Here is a tiny trained network, its code and every weight. The questions are about switching its units off for an input and a class, where a switched-off unit gives its printed mean instead of its output.

import numpy as np


def w(rows, s, z=0):
    codes = np.array(rows[::2]) - 128.0
    scale = np.full(codes.shape[1], s)
    scale[-1] = z or s
    return codes * scale


def f(y):
    return y / 2 * (1 + np.tanh(0.7978845608 * (y + 0.044715 * y**3)))


def log_softmax(a):
    a = a - a.max(-1, keepdims=True)
    return a - np.log(np.exp(a).sum(-1, keepdims=True))


def net(x, mask):
    res = np.array(x, float).reshape(1, 7) / 4 @ E
    y = f(res @ A[0][:, :-1].T + A[0][:, -1])
    res = res + np.where(mask, y, B[0][:, -1]) @ B[0][:, :-1]
    return log_softmax(res[-1] @ U[:, :-1].T + U[:, -1])


A, B = {}, {}
E = w([
[19,247,140,214],'x0',
[142,156,136,138],'x1',
[124,150,92,73],'x2',
[136,150,124,108],'x3',
[110,83,139,141],'x4',
[192,215,3,231],'x5',
[146,165,119,97],'x6',
],0.0067)
A[0] = w([
[199,144,126,160,3],'neuron 1',
[147,175,94,66,161],'neuron 2',
[108,85,217,80,108],'neuron 3',
[185,85,125,124,50],'neuron 4',
[171,118,9,187,78],'neuron 5',
[14,180,132,161,47],'neuron 6',
[94,189,95,133,20],'neuron 7',
[119,107,133,152,25],'neuron 8',
[171,212,104,127,212],'neuron 9',
[239,70,117,97,75],'neuron 10',
[41,197,129,134,71],'neuron 11',
[127,161,97,77,212],'neuron 12',
[76,135,132,48,188],'neuron 13',
[150,140,25,180,88],'neuron 14',
[185,228,198,171,85],'neuron 15',
],0.011,0.0059)
B[0] = w([
[172,179,139,39,128],'neuron 1',
[70,120,105,148,180],'neuron 2',
[148,188,154,174,252],'neuron 3',
[45,157,119,29,150],'neuron 4',
[181,226,198,131,241],'neuron 5',
[84,178,58,16,228],'neuron 6',
[139,157,189,72,151],'neuron 7',
[36,76,129,101,104],'neuron 8',
[117,77,129,172,254],'neuron 9',
[2,151,29,83,228],'neuron 10',
[107,48,68,80,213],'neuron 11',
[131,91,99,205,201],'neuron 12',
[158,106,234,237,227],'neuron 13',
[190,127,217,136,231],'neuron 14',
[101,108,67,119,180],'neuron 15',
],0.0072,0.0058)
U = w([
[79,20,126,207,250],'0',
[135,138,251,112,149],'1',
[8,76,71,3,2],'2',
],0.0075,0.0051)

Each question gives the input, the list of numbers given to net, and the class t.
The units are the neurons (one row each of A and B). Each row of codes is followed by its name. A weight is (code - 128) times the scale printed after its matrix; where a second scale follows, it is the last column's (A, B and U).
mask holds one flag per neuron, in row order. A switched-off neuron (its flag False) gives its mean, the last column of its row in B, instead of its output. The means were averaged over made-up inputs and are rounded, as every weight is.
A unit's drop is (log p(t) with every unit on - log p(t) with that unit switched off) / (log p(t) with every unit on - log p(t) with every unit switched off).
The circuit of an input: a set's keep is (log p(t) with only the set's units on - log p(t) with every unit switched off) / (log p(t) with every unit on - log p(t) with every unit switched off). Starting from the 12 units with the biggest drops (on a tie, the unit counted first), units are removed one at a time, each time the one whose removal leaves the highest keep (on an exact tie, the one counted first), for as long as the keep stays at least 0.8.
circuit, biggest first: the units of the circuit, biggest drop first
unit that matters most: the unit with the biggest drop
top k neurons: the k neurons with the biggest drops, biggest first
drop when u is switched off: that unit's drop, to one decimal
input [-7,0,4,4,2,1,1], class 2: unit that matters most : neuron 10
input [6,-4,-1,-4,-6,1,-2], class 2: circuit, biggest first : (neuron 6; neuron 13)
input [2,7,-8,-1,-6,-2,7], class 0: circuit, biggest first : (neuron 5; neuron 15; neuron 6)
input [6,6,8,5,0,-4,7], class 0: top 3 neurons : (neuron 13; neuron 12; neuron 10)
input [-1,-6,2,-1,1,5,-8], class 1: circuit, biggest first : (neuron 5; neuron 14)
input [8,-3,2,8,7,5,3], class 2: top 2 neurons : (neuron 6; neuron 11)
input [5,-7,0,-2,-8,2,-6], class 2: top 4 neurons : (neuron 6; neuron 13; neuron 11; neuron 3)
input [-8,5,-2,7,-7,8,-5], class 1: top 3 neurons : (neuron 5; neuron 14; neuron 1)
input [3,0,5,3,1,-4,6], class 0: circuit, biggest first : (neuron 5; neuron 12; neuron 13)
input [6,2,4,-6,4,7,-2], class 1: top 4 neurons : (neuron 5; neuron 14; neuron 7; neuron 10)
input [-6,5,8,3,-6,-2,7], class 0: top 3 neurons : (neuron 13; neuron 12; neuron 6)
input [6,7,-1,5,-3,-3,-2], class 2: circuit, biggest first : (neuron 6; neuron 11)
input [-6,-2,2,-4,5,5,-2], class 2: top 3 neurons : (neuron 10; neuron 13; neuron 4)
input [-7,2,1,-5,1,2,-1], class 2: circuit, biggest first : (neuron 10)
input [6,6,2,3,-8,-1,5], class 2: circuit, biggest first : (neuron 6; neuron 11)
input [-7,-2,4,-1,2,-3,-7], class 2: top 2 neurons : (neuron 10; neuron 4)
input [4,-1,-1,4,1,6,-8], class 1: top 2 neurons : (neuron 5; neuron 14)
input [7,-2,-5,8,8,8,-3], class 1: top 3 neurons : (neuron 5; neuron 14; neuron 7)
input [4,8,5,6,-5,-2,6], class 0: drop when neuron 12 is switched off : 0.2
input [1,-7,-4,8,-4,8,-7], class 1: drop when neuron 5 is switched off : 0.4
